Below is a small trained network, with its code and all its weights. Each question gives an input and a class and asks what happens when units are switched off, that is, made to give their printed mean instead of their output.

import numpy as np


def w(rows, s, z=0):
    codes = np.array(rows[::2]) - 128.0
    scale = np.full(codes.shape[1], s)
    scale[-1] = z or s
    return codes * scale


def f(y):
    return np.maximum(y, 0)


def log_softmax(a):
    a = a - a.max(-1, keepdims=True)
    return a - np.log(np.exp(a).sum(-1, keepdims=True))


def net(x, mask):
    res = np.array(x, float).reshape(1, 7) / 4 @ E
    y = f(res @ A[0][:, :-1].T + A[0][:, -1])
    res = res + np.where(mask, y, B[0][:, -1]) @ B[0][:, :-1]
    return log_softmax(res[-1] @ U[:, :-1].T + U[:, -1])


A, B = {}, {}
E = w([
[152,87,188,116,151,135,122,167,162,254],'x0',
[126,127,128,127,128,128,129,128,129,127],'x1',
[124,121,125,127,129,125,128,129,127,127],'x2',
[127,120,124,129,126,124,127,128,127,128],'x3',
[122,186,56,112,158,64,168,125,204,166],'x4',
[79,171,178,129,58,36,142,120,77,147],'x5',
[123,129,130,127,132,128,127,129,129,127],'x6',
],0.0091)
A[0] = w([
[131,122,81,123,153,169,118,132,132,100,197],'N1',
[112,164,142,131,90,70,131,115,98,85,129],'N2',
[141,117,125,121,147,177,135,127,141,104,211],'N3',
[122,121,103,127,138,154,129,112,142,96,171],'N4',
[128,99,175,133,115,169,122,127,84,108,227],'N5',
[128,128,121,120,138,128,130,134,134,126,135],'N6',
[114,122,195,122,108,76,136,132,115,202,51],'N7',
[127,131,133,116,129,113,132,132,129,124,111],'N8',
[138,127,127,131,143,154,127,123,119,128,138],'N9',
[119,181,35,126,161,53,144,124,204,170,138],'N10',
[143,108,151,119,129,138,134,133,114,128,165],'N11',
[131,160,78,122,150,78,139,129,175,147,132],'N12',
[145,120,56,126,152,200,135,118,154,50,211],'N13',
[140,92,187,127,139,133,118,142,159,248,134],'N14',
[131,88,193,131,111,177,119,129,76,97,253],'N15',
[142,141,120,127,113,138,140,123,128,118,203],'N16',
[131,150,94,128,114,125,123,122,114,68,231],'N17',
[158,66,118,125,171,228,133,137,201,196,150],'N18',
[124,123,180,128,106,97,138,130,128,186,70],'N19',
[115,171,134,132,75,59,140,112,95,52,139],'N20',
[118,150,125,126,138,95,132,134,100,145,109],'N21',
[124,121,142,128,117,140,134,117,122,89,165],'N22',
[136,126,97,130,129,137,141,133,166,129,126],'N23',
[106,157,184,130,86,37,131,123,91,139,132],'N24',
[141,122,121,116,122,135,132,136,152,119,144],'N25',
[130,123,144,126,130,119,128,135,112,117,153],'N26',
[122,136,111,134,118,139,135,126,123,113,185],'N27',
],0.015,0.0044)
B[0] = w([
[122,117,121,169,131,79,116,110,166,107,183],'N1',
[129,175,127,109,145,165,140,116,67,143,184],'N2',
[135,78,61,142,123,160,123,168,163,105,179],'N3',
[125,118,124,141,115,102,121,141,154,107,166],'N4',
[139,62,143,129,156,117,89,131,76,90,195],'N5',
[146,135,130,135,129,122,141,112,126,126,138],'N6',
[122,102,202,138,78,78,131,165,164,119,188],'N7',
[132,133,129,138,119,136,131,140,120,140,135],'N8',
[120,105,105,131,121,147,123,154,139,141,148],'N9',
[91,213,98,110,87,143,186,116,215,161,251],'N10',
[80,91,124,157,129,123,142,115,93,142,154],'N11',
[104,173,107,122,103,142,172,127,174,151,201],'N12',
[119,90,133,177,80,54,125,144,192,78,225],'N13',
[162,57,199,119,137,145,116,118,175,253,226],'N14',
[158,57,155,147,165,122,65,134,62,82,215],'N15',
[134,136,101,142,136,116,123,119,118,107,152],'N16',
[92,164,78,156,142,110,136,143,100,50,191],'N17',
[149,134,54,105,200,182,134,66,91,198,233],'N18',
[123,101,182,138,99,88,136,150,152,127,173],'N19',
[117,184,105,100,163,174,137,106,53,137,204],'N20',
[134,125,124,145,107,172,126,178,127,140,153],'N21',
[191,160,122,89,114,132,86,141,149,95,157],'N22',
[139,159,157,120,163,84,126,75,134,125,158],'N23',
[109,177,231,74,82,144,127,174,72,121,204],'N24',
[141,125,125,119,137,108,135,99,127,122,144],'N25',
[139,143,137,119,132,118,109,109,129,113,142],'N26',
[133,141,103,131,133,118,122,134,123,99,153],'N27',
],0.033,0.016)
U = w([
[150,76,68,208,121,55,80,192,126,51,255],'0',
[83,169,65,175,67,31,187,120,219,91,176],'1',
[143,157,133,82,177,171,99,148,3,83,172],'2',
[61,235,69,76,91,205,191,148,91,144,40],'3',
[185,52,86,149,207,194,97,97,73,189,195],'4',
[144,161,71,91,163,183,187,44,182,226,131],'5',
[149,66,234,137,89,40,94,181,92,152,32],'6',
[117,146,189,87,30,106,194,207,219,188,24],'7',
],0.005,0.00083)

Each question gives the input, the list of numbers given to net, and the class t.
The units are the neurons (one row each of A and B). Each row of codes is followed by its name. A weight is (code - 128) times the scale printed after its matrix; where a second scale follows, it is the last column's (A, B and U).
mask holds one flag per neuron, in row order. A switched-off neuron (its flag False) gives its mean, the last column of its row in B, instead of its output. The means were averaged over made-up inputs and are rounded, as every weight is.
A unit's drop is (log p(t) with every unit on - log p(t) with that unit switched off) / (log p(t) with every unit on - log p(t) with every unit switched off).
The circuit of an input: a set's keep is (log p(t) with only the set's units on - log p(t) with every unit switched off) / (log p(t) with every unit on - log p(t) with every unit switched off). Starting from the 12 units with the biggest drops (on a tie, the unit counted first), units are removed one at a time, each time the one whose removal leaves the highest keep (on an exact tie, the one counted first), for as long as the keep stays at least 0.8.
circuit, biggest first: the units of the circuit, biggest drop first
unit that matters most: the unit with the biggest drop
k most important neurons: the k neurons with the biggest drops, biggest first
drop of u: that unit's drop, to one decimal
input [0,4,-3,-1,6,8,-4], class 3: circuit, biggest first -> [N20]
input [6,-5,5,-1,1,-3,-3], class 5: 2 most important neurons -> [N15, N5]
input [8,7,0,-6,-2,1,-2], class 6: 2 most important neurons -> [N7, N19]
input [0,5,6,5,3,6,4], class 3: 4 most important neurons -> [N20, N14, N13, N2]
input [6,-6,1,6,1,-2,1], class 5: 2 most important neurons -> [N15, N18]
input [-6,3,-5,-4,1,8,3], class 3: 2 most important neurons -> [N15, N5]
input [7,3,-6,-1,0,1,-6], class 6: 2 most important neurons -> [N10, N7]
input [-3,8,8,4,0,-6,-4], class 0: 2 most important neurons -> [N10, N12]
input [-1,6,4,-3,1,1,-8], class 3: 2 most important neurons -> [N13, N15]
input [0,3,-6,-8,-6,2,-7], class 2: 2 most important neurons -> [N13, N14]
input [0,1,-3,4,-3,-4,-4], class 0: 2 most important neurons -> [N14, N13]
input [4,6,0,-3,0,8,0], class 6: 2 most important neurons -> [N10, N12]
input [0,4,-4,5,7,-5,4], class 1: 2 most important neurons -> [N13, N14]
input [1,8,-7,5,0,-1,4], class 4: unit that matters most -> N10
input [-2,-8,-3,-2,-3,1,2], class 2: drop of N13 -> 0.1
input [7,-7,-7,-4,-8,-1,-4], class 4: drop of N18 -> 1.1
input [-8,-8,4,1,-4,7,-5], class 2: drop of N14 -> 0.0
